Below are the code and all the weights of a small trained network. Each question names an input and a target symbol and asks about switching units off, where a switched-off unit gives its printed mean instead of its output.

import numpy as np


def w(rows, s, z=0):
    codes = np.array(rows[::2]) - 128.0
    scale = np.full(codes.shape[1], s)
    scale[-1] = z or s
    return codes * scale


def f(y):
    return y / 2 * (1 + np.tanh(0.7978845608 * (y + 0.044715 * y**3)))


def softmax(a):
    e = np.exp(a - a.max(-1, keepdims=True))
    return e / e.sum(-1, keepdims=True)


def log_softmax(a):
    a = a - a.max(-1, keepdims=True)
    return a - np.log(np.exp(a).sum(-1, keepdims=True))


def net(x, mask):
    ids = ['ΔΛΞαβγηθμπτφψω'.index(c) for c in x.split()]
    T = len(ids)
    res = E[ids] + P[:T]
    r = res
    for j in range(3):
        rows = slice(2 * j, 2 * j + 2)
        q, k, v = (r @ M[0][rows].T for M in (Q, K, V))
        z = softmax(np.where(np.tri(T) > 0, q @ k.T / 2**0.5, -1e9)) @ v
        o = O[0][rows]
        res = res + np.where(mask[j], z, o[:, -1]) @ o[:, :-1]
    y = f(res @ A[0][:, :-1].T + A[0][:, -1])
    res = res + np.where(mask[3:7], y, B[0][:, -1]) @ B[0][:, :-1]
    return log_softmax(res[-1] @ U[:, :-1].T + U[:, -1])


Q, K, V, O, A, B = {}, {}, {}, {}, {}, {}
E = w([
[116,95,113],'Δ',
[119,90,129],'Λ',
[207,156,70],'Ξ',
[88,211,70],'α',
[106,7,150],'β',
[142,243,39],'γ',
[157,103,102],'η',
[64,82,130],'θ',
[123,145,99],'μ',
[164,57,118],'π',
[113,127,89],'τ',
[116,122,93],'φ',
[201,180,67],'ψ',
[143,144,86],'ω',
],0.012)
P = w([
[120,141,147],'0',
[94,91,115],'1',
[153,200,199],'2',
[68,51,78],'3',
[177,230,250],'4',
[130,121,55],'5',
],0.016)
Q[0] = w([
[128,81,4],'h0',
[119,83,120],'h0',
[107,84,83],'h1',
[80,118,58],'h1',
[138,157,149],'h2',
[187,127,109],'h2',
],0.019)
K[0] = w([
[186,183,226],'h0',
[113,191,164],'h0',
[158,211,247],'h1',
[144,179,225],'h1',
[202,156,135],'h2',
[133,180,151],'h2',
],0.014)
V[0] = w([
[40,163,126],'h0',
[163,83,115],'h0',
[219,157,61],'h1',
[58,249,100],'h1',
[129,195,41],'h2',
[78,97,120],'h2',
],0.018)
O[0] = w([
[254,148,148,170],'h0',
[105,93,107,81],'h0',
[80,108,216,151],'h1',
[176,137,187,254],'h1',
[145,94,141,204],'h2',
[178,183,114,108],'h2',
],0.012,0.0065)
A[0] = w([
[88,151,76,246],'n0',
[84,243,159,255],'n1',
[64,131,167,198],'n2',
[254,123,170,102],'n3',
],0.0077,0.0073)
B[0] = w([
[166,2,161,182],'n0',
[135,54,112,199],'n1',
[201,59,107,163],'n2',
[100,153,62,247],'n3',
],0.0093,0.013)
U = w([
[203,90,101,128],'Δ',
[241,60,107,190],'Λ',
[98,87,162,24],'Ξ',
[164,225,108,74],'α',
[98,129,28,56],'β',
[128,204,235,154],'γ',
[114,105,103,94],'η',
[168,166,2,1],'θ',
[104,171,102,177],'μ',
[44,102,65,90],'π',
[129,155,95,122],'τ',
[120,156,95,126],'φ',
[114,100,192,53],'ψ',
[114,138,129,152],'ω',
],0.0085,0.0079)

Each question gives the input, a string of symbols that net reads in full, and the target symbol t.
The units are the heads (2 rows each of Q, K, V and O) and the neurons (one row each of A and B). Each row of codes is followed by its name. A weight is (code - 128) times the scale printed after its matrix; where a second scale follows, it is the last column's (O, A, B and U).
mask holds one flag per unit, heads first, then neurons. A switched-off unit (its flag False) gives its mean, the last column of its rows in O or B, instead of its output. The means were averaged over made-up inputs and are rounded, as every weight is.
A unit's drop is (log p(t) with every unit on - log p(t) with that unit switched off) / (log p(t) with every unit on - log p(t) with every unit switched off).
The circuit of an input: a set's keep is (log p(t) with only the set's units on - log p(t) with every unit switched off) / (log p(t) with every unit on - log p(t) with every unit switched off). Starting from all 7 units, units are removed one at a time, each time the one whose removal leaves the highest keep (on an exact tie, the one counted first), for as long as the keep stays at least 0.8.
circuit, biggest first: the units of the circuit, biggest drop first
unit that matters most: the unit with the biggest drop
heads that matter: for each layer, one digit per head in row order, 1 if its drop is at least 0.15 and else 0, layers parted by /
drop of u: that unit's drop, to one decimal
input γ Ξ τ θ π α, target π: unit that matters most	h0
input ψ γ Δ Δ γ β, target γ: heads that matter	010
input θ θ π, target θ: circuit, biggest first	h1, h0, n3
input Ξ ψ θ η, target θ: heads that matter	111
input η Λ η π α, target π: circuit, biggest first	h1, h0
input Δ γ η, target γ: heads that matter	010
input γ η γ μ, target γ: heads that matter	010
input η ω θ α γ γ, target γ: heads that matter	010
input ψ π θ τ, target θ: circuit, biggest first	h1, h2, h0, n3
input Δ α Δ θ α, target θ: heads that matter	110
input ψ φ θ π α α, target α: heads that matter	110
input γ α π α π γ, target π: heads that matter	110
input γ η α Δ θ η, target θ: heads that matter	110
input Λ η ψ θ ψ, target θ: unit that matters most	h1
input π γ Ξ, target γ: drop of n0	0.4
input ω π θ γ, target θ: drop of n0	-0.1
input τ γ θ α, target θ: drop of h0	0.5
